B =
 6  39  59  30  54  28  46
13  15  56  60  19  25  18
45  21  60  19  53  74  24
27  72  61  24  55  32  19
56  18  69  46  78  32  86
59  40  47  23  53   2  31
77  18  14  46  48  60  31
48  29  49  59  70  28  27
60  21  77  30  29  42  67
51  35  57  24  17  65  53
29  60  27  60  64  70  55
32  76  20  52  45  50  54
78  39  42  75  23  24  45
B[0][0]: 6
B[4][6]: 86
B[10][5]: 70
B[:, 1]: [39, 15, 21, 72, 18, 40, 18, 29, 21, 35, 60, 76, 39]
B[2]: [45, 21, 60, 19, 53, 74, 24]
B[:, 6]: [46, 18, 24, 19, 86, 31, 31, 27, 67, 53, 55, 54, 45]
B[11]: [32, 76, 20, 52, 45, 50, 54]
B[2][6]: 24
B[1][4]: 19
B[4][2]: 69
B[9][3]: 24
B[11][4]: 45
B[2][0]: 45
B[0][3]: 30
B[12][0]: 78
B[10][3]: 60
B[2][4]: 53
B[6][6]: 31
B[10][6]: 55
B[1]: [13, 15, 56, 60, 19, 25, 18]
B[0][4]: 54
B[:, 2]: [59, 56, 60, 61, 69, 47, 14, 49, 77, 57, 27, 20, 42]
B[4]: [56, 18, 69, 46, 78, 32, 86]
B[4][5]: 32
B[9][5]: 65
B[6][2]: 14
B[:, 4]: [54, 19, 53, 55, 78, 53, 48, 70, 29, 17, 64, 45, 23]
B[4][3]: 46

arr =
array([[ 27,  27, -44, -38,  62, -49,  13, -43,   6, -50,  38,  38,  51,
         25],
       [-32,  38,  46,  50,  31,  49, -33, -50, -11,  55,  -1, -25, -47,
         -9],
       [ 18,  24,  40,  -5, -15,  16,   4,  30,  68, -47,  28,  62, -11,
         53]])
arr[0][0] => 27
arr[2][7] => 30
arr[2] => [18, 24, 40, -5, -15, 16, 4, 30, 68, -47, 28, 62, -11, 53]
arr[2][10] => 28
arr[:, 10] => [38, -1, 28]
arr[2][2] => 40
arr[1][1] => 38
arr[0][3] => -38
arr[1][7] => -50
arr[2][1] => 24
arr[2][6] => 4
arr[0] => [27, 27, -44, -38, 62, -49, 13, -43, 6, -50, 38, 38, 51, 25]
arr[2][4] => -15
arr[2][3] => -5
arr[0][7] => -43
arr[:, 1] => [27, 38, 24]
arr[:, 13] => [25, -9, 53]
arr[0][10] => 38
arr[1][4] => 31
arr[2][9] => -47
arr[1][11] => -25
arr[1][13] => -9

X = [[44, 44, 3, 31], [42, 39, 66, 52], [51, 58, 80, 30], [37, 36, 21, 52]]
X[0,0]	44
X[3,3]	52
X[:, 1]	[44, 39, 58, 36]
X[3,0]	37
X[1,3]	52
X[2]	[51, 58, 80, 30]
X[:, 0]	[44, 42, 51, 37]

A = [290, 35, 977, 879, 180, 383, 387, 731, 652]
A[0] => 290
A[3] => 879
A[8] => 652
A[7] => 731

grid =
[[ 32  12 -14  -4 -35 -28 -35 -43 -20  12 -41 -43 -11]
 [ 20 -36  26  21  -7 -22  38 -16 -28  58   2 -18  35]
 [ 19  27 -32  -8 -40   8  15 -13  43 -28  54 -28   9]
 [ 44   3 -66   7  24   7 -40 -11 -12 -29  30  14  -2]
 [-11  16 -18 -35  11  37 -26  12  56 -52   9  -6 -23]
 [-11  54   3  18 -52  -6 -19 -57   9 -16 -21  -9  11]
 [-16 -49   0   0  28  27  22  18 -41  17 -13  61  -5]
 [ 45  21  -1   7 -17   5   1  30 -17 -71  38 -12   0]
 [-43  15  -7 -34  -6 -34  18  25  16 -44  39  27 -29]
 [-48 -25  52 -19  11 -21   6 -29  -6  41  26  32  -2]
 [-16 -42  13 -69  -8 -13 -13 -44  -2 -13 -25   2 -26]
 [ 11  38   5 -26 -57 -10   1 -49  17 -43 -10 -23   4]
 [ 29  -7  -4  -1 -26   4  61  26  -7 -67   6   6  14]
 [-14  -8  -3 -20  35  -9  19 -52  25  46   3  49  23]]
Indices start at 0.
row 0 col 0 => 32
row 2 col 1 => 27
row 6 col 9 => 17
row 5 col 7 => -57
row 3 col 5 => 7
row 3 col 7 => -11
row 7 col 9 => -71
row 3 col 2 => -66
row 9 col 0 => -48
row 3 col 10 => 30
row 9 col 7 => -29
row 8 col 4 => -6
row 13 col 1 => -8
row 13 col 2 => -3
row 1 col 1 => -36
row 2 col 4 => -40
row 5 col 10 => -21
row 12 col 7 => 26
row 8 col 11 => 27
row 3 col 0 => 44
row 4 col 11 => -6
row 1 col 3 => 21
row 6 col 11 => 61
row 13 col 11 => 49
row 6 col 0 => -16
row 9 col 1 => -25
row 13 col 12 => 23
row 0 col 6 => -35
row 9 col 8 => -6
row 5 col 3 => 18
row 10 col 0 => -16
row 12 col 2 => -4
row 8 col 3 => -34
row 6 col 6 => 22
row 12 col 11 => 6
row 12 col 8 => -7
row 6 col 7 => 18
